Below is a small trained network, with its code and all its weights. Each question gives an input and a class and asks what happens when units are switched off, that is, made to give their printed mean instead of their output.

import numpy as np


def w(rows, s, z=0):
    codes = np.array(rows[::2]) - 128.0
    scale = np.full(codes.shape[1], s)
    scale[-1] = z or s
    return codes * scale


def f(y):
    return np.maximum(y, 0)


def log_softmax(a):
    a = a - a.max(-1, keepdims=True)
    return a - np.log(np.exp(a).sum(-1, keepdims=True))


def net(x, mask):
    res = np.array(x, float).reshape(1, 5) / 4 @ E
    y = f(res @ A[0][:, :-1].T + A[0][:, -1])
    res = res + np.where(mask, y, B[0][:, -1]) @ B[0][:, :-1]
    return log_softmax(res[-1] @ U[:, :-1].T + U[:, -1])


A, B = {}, {}
E = w([
[104,185,202,18,221],'x0',
[73,77,144,184,150],'x1',
[209,83,132,150,34],'x2',
[92,156,226,92,27],'x3',
[66,1,47,35,95],'x4',
],0.0041)
A[0] = w([
[108,125,170,155,154,195],'N0',
[111,184,185,147,184,82],'N1',
[128,128,128,128,128,124],'N2',
[158,126,145,106,124,76],'N3',
[124,133,129,124,132,125],'N4',
[130,108,126,78,174,175],'N5',
[132,108,150,112,87,237],'N6',
[76,58,83,90,186,155],'N7',
[138,144,103,132,124,88],'N8',
[143,151,85,143,96,59],'N9',
[127,144,128,116,132,117],'N10',
[169,73,184,98,58,230],'N11',
[123,111,129,97,171,123],'N12',
[119,119,127,132,135,157],'N13',
[142,149,134,162,174,214],'N14',
[70,61,76,135,196,236],'N15',
[120,153,142,78,173,150],'N16',
[120,153,145,77,184,132],'N17',
[118,99,120,82,161,194],'N18',
[50,134,133,41,5,212],'N19',
[141,140,131,150,162,190],'N20',
[122,121,124,129,130,103],'N21',
[143,151,93,138,97,68],'N22',
[103,139,121,154,173,6],'N23',
[153,45,44,100,37,173],'N24',
[127,127,131,128,128,130],'N25',
[114,170,150,43,205,162],'N26',
[168,139,181,126,92,15],'N27',
],0.015,0.0022)
B[0] = w([
[100,101,127,154,82,167],'N0',
[149,115,85,186,111,202],'N1',
[127,128,128,128,128,128],'N2',
[102,111,122,125,108,139],'N3',
[132,128,131,122,130,134],'N4',
[126,100,96,74,108,173],'N5',
[103,108,152,143,117,174],'N6',
[87,151,129,40,137,208],'N7',
[133,118,130,114,102,135],'N8',
[150,120,128,97,84,147],'N9',
[146,122,138,116,143,140],'N10',
[62,128,158,166,89,202],'N11',
[134,134,91,101,92,159],'N12',
[117,129,127,129,133,140],'N13',
[136,126,151,139,43,180],'N14',
[48,97,145,92,155,216],'N15',
[158,139,141,68,116,186],'N16',
[160,152,136,67,103,191],'N17',
[117,110,107,72,98,174],'N18',
[92,147,252,186,134,236],'N19',
[135,131,142,135,70,165],'N20',
[124,139,130,124,136,132],'N21',
[147,116,126,101,85,144],'N22',
[111,147,169,140,149,150],'N23',
[157,106,60,233,144,255],'N24',
[126,127,127,127,124,130],'N25',
[180,143,151,24,106,226],'N26',
[79,121,148,117,137,154],'N27',
],0.044,0.0089)
U = w([
[187,164,122,44,100,145],'0',
[175,121,94,209,122,163],'1',
[187,196,116,119,250,14],'2',
[116,104,42,104,189,122],'3',
[62,125,192,129,127,152],'4',
[184,189,160,107,195,52],'5',
[197,199,115,116,254,4],'6',
],0.0072,0.002)

Each question gives the input, the list of numbers given to net, and the class t.
The units are the neurons (one row each of A and B). Each row of codes is followed by its name. A weight is (code - 128) times the scale printed after its matrix; where a second scale follows, it is the last column's (A, B and U).
mask holds one flag per neuron, in row order. A switched-off neuron (its flag False) gives its mean, the last column of its row in B, instead of its output. The means were averaged over made-up inputs and are rounded, as every weight is.
A unit's drop is (log p(t) with every unit on - log p(t) with that unit switched off) / (log p(t) with every unit on - log p(t) with every unit switched off).
The circuit of an input: a set's keep is (log p(t) with only the set's units on - log p(t) with every unit switched off) / (log p(t) with every unit on - log p(t) with every unit switched off). Starting from the 12 units with the biggest drops (on a tie, the unit counted first), units are removed one at a time, each time the one whose removal leaves the highest keep (on an exact tie, the one counted first), for as long as the keep stays at least 0.8.
units of the circuit, in order: the units of the circuit, biggest drop first
most important unit: the unit with the biggest drop
k most important neurons: the k neurons with the biggest drops, biggest first
drop when u is switched off: that unit's drop, to one decimal
input [0,6,-3,-7,-8], class 1: most important unit -> N1
input [-4,7,1,1,-1], class 1: 2 most important neurons -> (N19 N7)
input [-3,-7,3,-5,7], class 3: 3 most important neurons -> (N24 N7 N15)
input [-4,1,1,-5,-6], class 1: units of the circuit, in order -> (N7 N15)
input [-1,7,6,-5,0], class 1: units of the circuit, in order -> (N19 N26)
input [2,6,-2,-3,-5], class 0: 3 most important neurons -> (N24 N19 N11)
input [-2,2,5,-5,3], class 3: 2 most important neurons -> (N19 N15)
input [-3,7,-5,-2,-6], class 1: 3 most important neurons -> (N19 N1 N7)
input [-2,-5,3,-6,-3], class 1: 2 most important neurons -> (N26 N7)
input [-1,-2,-2,1,-2], class 0: 4 most important neurons -> (N24 N19 N11 N15)
input [-3,-1,-4,-1,-4], class 1: drop when N26 is switched off -> 0.4
input [-3,-4,7,4,6], class 1: drop when N15 is switched off -> 0.1
input [-5,-3,-3,-8,3], class 3: drop when N19 is switched off -> 0.3
input [2,-5,3,-4,1], class 0: units of the circuit, in order -> (N19)
input [-2,-6,4,0,8], class 1: drop when N24 is switched off -> 2.8
